Here is a tiny trained network, its code and every weight. The questions are about switching its units off for an input and a class, where a switched-off unit gives its printed mean instead of its output.

import numpy as np


def w(rows, s, z=0):
    codes = np.array(rows[::2]) - 128.0
    scale = np.full(codes.shape[1], s)
    scale[-1] = z or s
    return codes * scale


def f(y):
    return np.maximum(y, 0)


def log_softmax(a):
    a = a - a.max(-1, keepdims=True)
    return a - np.log(np.exp(a).sum(-1, keepdims=True))


def net(x, mask):
    res = np.array(x, float).reshape(1, 7) / 4 @ E
    y = f(res @ A[0][:, :-1].T + A[0][:, -1])
    res = res + np.where(mask, y, B[0][:, -1]) @ B[0][:, :-1]
    return log_softmax(res[-1] @ U[:, :-1].T + U[:, -1])


A, B = {}, {}
E = w([
[118,128,126,122,126],'x0',
[123,124,129,128,128],'x1',
[72,180,92,239,41],'x2',
[188,27,49,109,51],'x3',
[134,128,131,133,129],'x4',
[127,128,128,127,129],'x5',
[141,121,254,100,25],'x6',
],0.0067)
A[0] = w([
[110,162,96,184,16,21],'N1',
[115,149,198,137,77,58],'N2',
[167,74,32,138,67,154],'N3',
[143,89,65,139,91,169],'N4',
[104,159,108,157,140,163],'N5',
[128,162,102,180,34,176],'N6',
[202,48,172,55,55,126],'N7',
[116,152,74,140,121,105],'N8',
[62,202,86,219,167,160],'N9',
[157,71,21,140,64,191],'N10',
[124,153,106,170,47,169],'N11',
[168,144,145,71,214,112],'N12',
[176,115,165,51,238,165],'N13',
[158,120,141,115,128,141],'N14',
[115,150,201,138,75,53],'N15',
[121,123,133,111,118,139],'N16',
[146,79,152,90,132,141],'N17',
[131,156,107,175,45,176],'N18',
[113,156,100,162,29,23],'N19',
[143,129,30,119,190,179],'N20',
[138,98,86,131,168,72],'N21',
[119,155,129,127,119,114],'N22',
[113,137,115,146,82,146],'N23',
[182,83,154,72,92,131],'N24',
[130,149,208,137,74,182],'N25',
[115,133,254,137,50,153],'N26',
[120,151,159,139,102,64],'N27',
[130,124,85,116,151,174],'N28',
[164,90,143,91,97,132],'N29',
[135,124,105,115,138,166],'N30',
[105,139,101,169,161,171],'N31',
[135,153,121,94,174,78],'N32',
[143,113,88,123,156,87],'N33',
[140,99,46,119,184,73],'N34',
[178,80,155,66,102,131],'N35',
[121,145,210,132,69,78],'N36',
[142,113,133,116,109,127],'N37',
[136,115,100,131,111,143],'N38',
[109,143,118,154,136,159],'N39',
[82,184,208,114,186,175],'N40',
[130,122,88,124,154,176],'N41',
[152,53,10,143,52,3],'N42',
],0.0078,0.0058)
B[0] = w([
[215,129,148,56,82,178],'N1',
[119,75,116,182,105,165],'N2',
[200,102,146,96,73,229],'N3',
[165,136,139,89,102,205],'N4',
[98,158,131,123,162,186],'N5',
[87,94,116,193,137,228],'N6',
[66,211,129,95,216,220],'N7',
[98,140,127,140,150,158],'N8',
[58,197,128,106,216,250],'N9',
[187,140,152,56,93,253],'N10',
[99,98,117,182,136,213],'N11',
[157,73,122,169,72,198],'N12',
[196,63,132,138,33,250],'N13',
[106,142,125,112,132,154],'N14',
[120,77,114,189,109,166],'N15',
[132,136,134,129,144,143],'N16',
[105,170,125,108,154,176],'N17',
[88,100,115,182,136,219],'N18',
[191,140,146,61,102,162],'N19',
[129,68,131,201,76,243],'N20',
[154,135,138,93,108,154],'N21',
[120,133,122,133,133,139],'N22',
[133,107,126,164,131,173],'N23',
[88,178,123,104,182,189],'N24',
[157,149,128,58,113,224],'N25',
[208,106,135,75,74,243],'N26',
[110,115,118,162,129,141],'N27',
[107,121,127,164,130,190],'N28',
[99,164,126,116,169,173],'N29',
[110,123,129,146,130,170],'N30',
[78,153,118,117,155,196],'N31',
[110,110,124,160,124,149],'N32',
[153,129,140,106,107,151],'N33',
[181,116,148,89,83,184],'N34',
[90,184,124,105,177,190],'N35',
[154,68,119,184,89,180],'N36',
[117,143,126,119,145,146],'N37',
[142,128,131,112,115,160],'N38',
[108,146,127,124,154,172],'N39',
[155,57,106,173,62,238],'N40',
[94,125,124,152,140,191],'N41',
[93,36,107,252,98,186],'N42',
],0.021,0.0064)
U = w([
[111,79,84,223,117,122],'0',
[204,127,171,55,91,71],'1',
[64,217,117,105,255,252],'2',
],0.0092,0.00044)

Each question gives the input, the list of numbers given to net, and the class t.
The units are the neurons (one row each of A and B). Each row of codes is followed by its name. A weight is (code - 128) times the scale printed after its matrix; where a second scale follows, it is the last column's (A, B and U).
mask holds one flag per neuron, in row order. A switched-off neuron (its flag False) gives its mean, the last column of its row in B, instead of its output. The means were averaged over made-up inputs and are rounded, as every weight is.
A unit's drop is (log p(t) with every unit on - log p(t) with that unit switched off) / (log p(t) with every unit on - log p(t) with every unit switched off).
The circuit of an input: a set's keep is (log p(t) with only the set's units on - log p(t) with every unit switched off) / (log p(t) with every unit on - log p(t) with every unit switched off). Starting from the 12 units with the biggest drops (on a tie, the unit counted first), units are removed one at a time, each time the one whose removal leaves the highest keep (on an exact tie, the one counted first), for as long as the keep stays at least 0.8.
circuit, biggest first: the units of the circuit, biggest drop first
top k neurons: the k neurons with the biggest drops, biggest first
drop of u: that unit's drop, to one decimal
input [2,-1,0,7,-3,-3,-1], class 1: top 4 neurons	N10, N3, N4, N40
input [4,0,2,-4,5,5,-5], class 2: circuit, biggest first	N9
input [-5,-8,1,-5,8,5,-5], class 2: top 2 neurons	N9, N42
input [0,7,6,1,8,-5,4], class 1: top 3 neurons	N1, N26, N19
input [0,1,7,2,-2,6,1], class 1: top 3 neurons	N1, N19, N10
input [-5,-1,3,8,-6,3,1], class 1: top 2 neurons	N10, N3
input [-7,-4,7,5,8,-8,7], class 1: top 3 neurons	N1, N19, N26
input [-2,-2,0,2,-1,5,-8], class 1: top 4 neurons	N10, N34, N6, N18
input [-3,7,6,4,8,6,4], class 1: top 3 neurons	N1, N19, N10
input [4,3,1,0,5,4,-1], class 2: top 4 neurons	N13, N40, N42, N12
input [-6,1,3,2,-3,-7,1], class 1: top 2 neurons	N20, N42
input [2,-6,-1,1,-3,-2,-7], class 1: top 2 neurons	N34, N6
input [8,8,-2,6,-5,3,-4], class 1: drop of N10	0.2
input [6,-5,1,-1,5,6,-5], class 2: top neuron	N9
input [0,-3,1,-3,-5,-2,-4], class 2: drop of N13	0.1
input [5,6,1,-4,8,-4,-3], class 2: drop of N9	0.3
